Here is a tiny trained network, its code and every weight. The questions are about switching its units off for an input and a class, where a switched-off unit gives its printed mean instead of its output.

import numpy as np


def w(rows, s, z=0):
    codes = np.array(rows[::2]) - 128.0
    scale = np.full(codes.shape[1], s)
    scale[-1] = z or s
    return codes * scale


def f(y):
    return y / 2 * (1 + np.tanh(0.7978845608 * (y + 0.044715 * y**3)))


def log_softmax(a):
    a = a - a.max(-1, keepdims=True)
    return a - np.log(np.exp(a).sum(-1, keepdims=True))


def net(x, mask):
    res = np.array(x, float).reshape(1, 6) / 4 @ E
    y = f(res @ A[0][:, :-1].T + A[0][:, -1])
    res = res + np.where(mask, y, B[0][:, -1]) @ B[0][:, :-1]
    return log_softmax(res[-1] @ U[:, :-1].T + U[:, -1])


A, B = {}, {}
E = w([
[244,204,207,172,222,216],'x0',
[105,163,103,76,133,173],'x1',
[160,101,147,171,114,79],'x2',
[140,125,135,131,112,115],'x3',
[49,250,232,162,27,91],'x4',
[157,41,230,2,120,39],'x5',
],0.0078)
A[0] = w([
[168,42,78,124,181,127,89],'n1',
[179,198,152,89,183,205,163],'n2',
[38,99,32,154,107,57,79],'n3',
[90,159,24,199,121,169,1],'n4',
[33,90,96,84,111,115,82],'n5',
[178,110,2,123,154,139,164],'n6',
[56,162,174,196,87,120,68],'n7',
[83,49,241,5,160,128,38],'n8',
],0.0085,0.0038)
B[0] = w([
[87,255,224,18,130,129,224],'n1',
[162,53,160,197,64,124,231],'n2',
[232,128,210,186,120,173,241],'n3',
[151,195,73,177,195,56,212],'n4',
[246,82,210,156,131,179,208],'n5',
[31,164,86,45,41,178,239],'n6',
[85,174,179,78,162,92,210],'n7',
[135,182,47,179,213,77,254],'n8',
],0.0085,0.0078)
U = w([
[254,70,213,132,86,229,70],'0',
[93,75,153,107,97,129,254],'1',
[21,141,207,54,71,124,94],'2',
[150,120,37,142,178,67,79],'3',
],0.0094,0.012)

Each question gives the input, the list of numbers given to net, and the class t.
The units are the neurons (one row each of A and B). Each row of codes is followed by its name. A weight is (code - 128) times the scale printed after its matrix; where a second scale follows, it is the last column's (A, B and U).
mask holds one flag per neuron, in row order. A switched-off neuron (its flag False) gives its mean, the last column of its row in B, instead of its output. The means were averaged over made-up inputs and are rounded, as every weight is.
A unit's drop is (log p(t) with every unit on - log p(t) with that unit switched off) / (log p(t) with every unit on - log p(t) with every unit switched off).
The circuit of an input: a set's keep is (log p(t) with only the set's units on - log p(t) with every unit switched off) / (log p(t) with every unit on - log p(t) with every unit switched off). Starting from all 8 units, units are removed one at a time, each time the one whose removal leaves the highest keep (on an exact tie, the one counted first), for as long as the keep stays at least 0.8.
units of the circuit, in order: the units of the circuit, biggest drop first
most important unit: the unit with the biggest drop
top k neurons: the k neurons with the biggest drops, biggest first
drop when u is switched off: that unit's drop, to one decimal
input [1,2,-5,7,-6,-3], class 2: units of the circuit, in order -> [n6, n1]
input [2,6,-1,8,-8,-7], class 2: units of the circuit, in order -> [n6]
input [5,1,6,5,-7,-7], class 2: top 3 neurons -> [n6, n1, n8]
input [5,1,3,8,-5,-8], class 3: top 3 neurons -> [n4, n3, n5]
input [-3,3,3,-2,-1,0], class 0: units of the circuit, in order -> [n8, n7, n6]
input [6,5,4,3,-7,2], class 2: top 4 neurons -> [n1, n6, n3, n5]
input [-6,-1,-2,-5,6,5], class 0: units of the circuit, in order -> [n5, n3]
input [-5,5,4,6,-8,8], class 2: top 3 neurons -> [n1, n6, n4]
input [6,1,2,-3,0,-7], class 3: top 2 neurons -> [n4, n3]
input [3,7,-3,-4,-6,-6], class 1: top 2 neurons -> [n6, n2]
input [2,2,7,3,1,-4], class 3: top 4 neurons -> [n3, n1, n5, n6]
input [3,0,-5,-6,2,-4], class 3: top 3 neurons -> [n3, n4, n5]
input [4,-3,6,3,-6,4], class 2: units of the circuit, in order -> [n1, n3]
input [-8,-8,7,3,-8,2], class 0: top 3 neurons -> [n3, n5, n7]
input [-7,7,4,0,-1,8], class 3: top 2 neurons -> [n8, n2]
input [0,2,1,2,-6,-6], class 2: most important unit -> n6
input [4,-6,1,7,-4,1], class 1: top 2 neurons -> [n3, n5]
input [-2,0,-3,5,-6,0], class 2: drop when n6 is switched off -> 0.1
input [-8,4,-5,-3,2,4], class 0: drop when n5 is switched off -> 0.3
input [-6,-6,8,-4,-2,-1], class 0: drop when n3 is switched off -> 0.5
input [-4,4,-2,1,3,5], class 3: drop when n8 is switched off -> 0.7
input [3,-2,5,-1,-4,-4], class 2: top neuron -> [n6]
input [-8,-6,8,-8,-5,0], class 0: top 2 neurons -> [n3, n5]
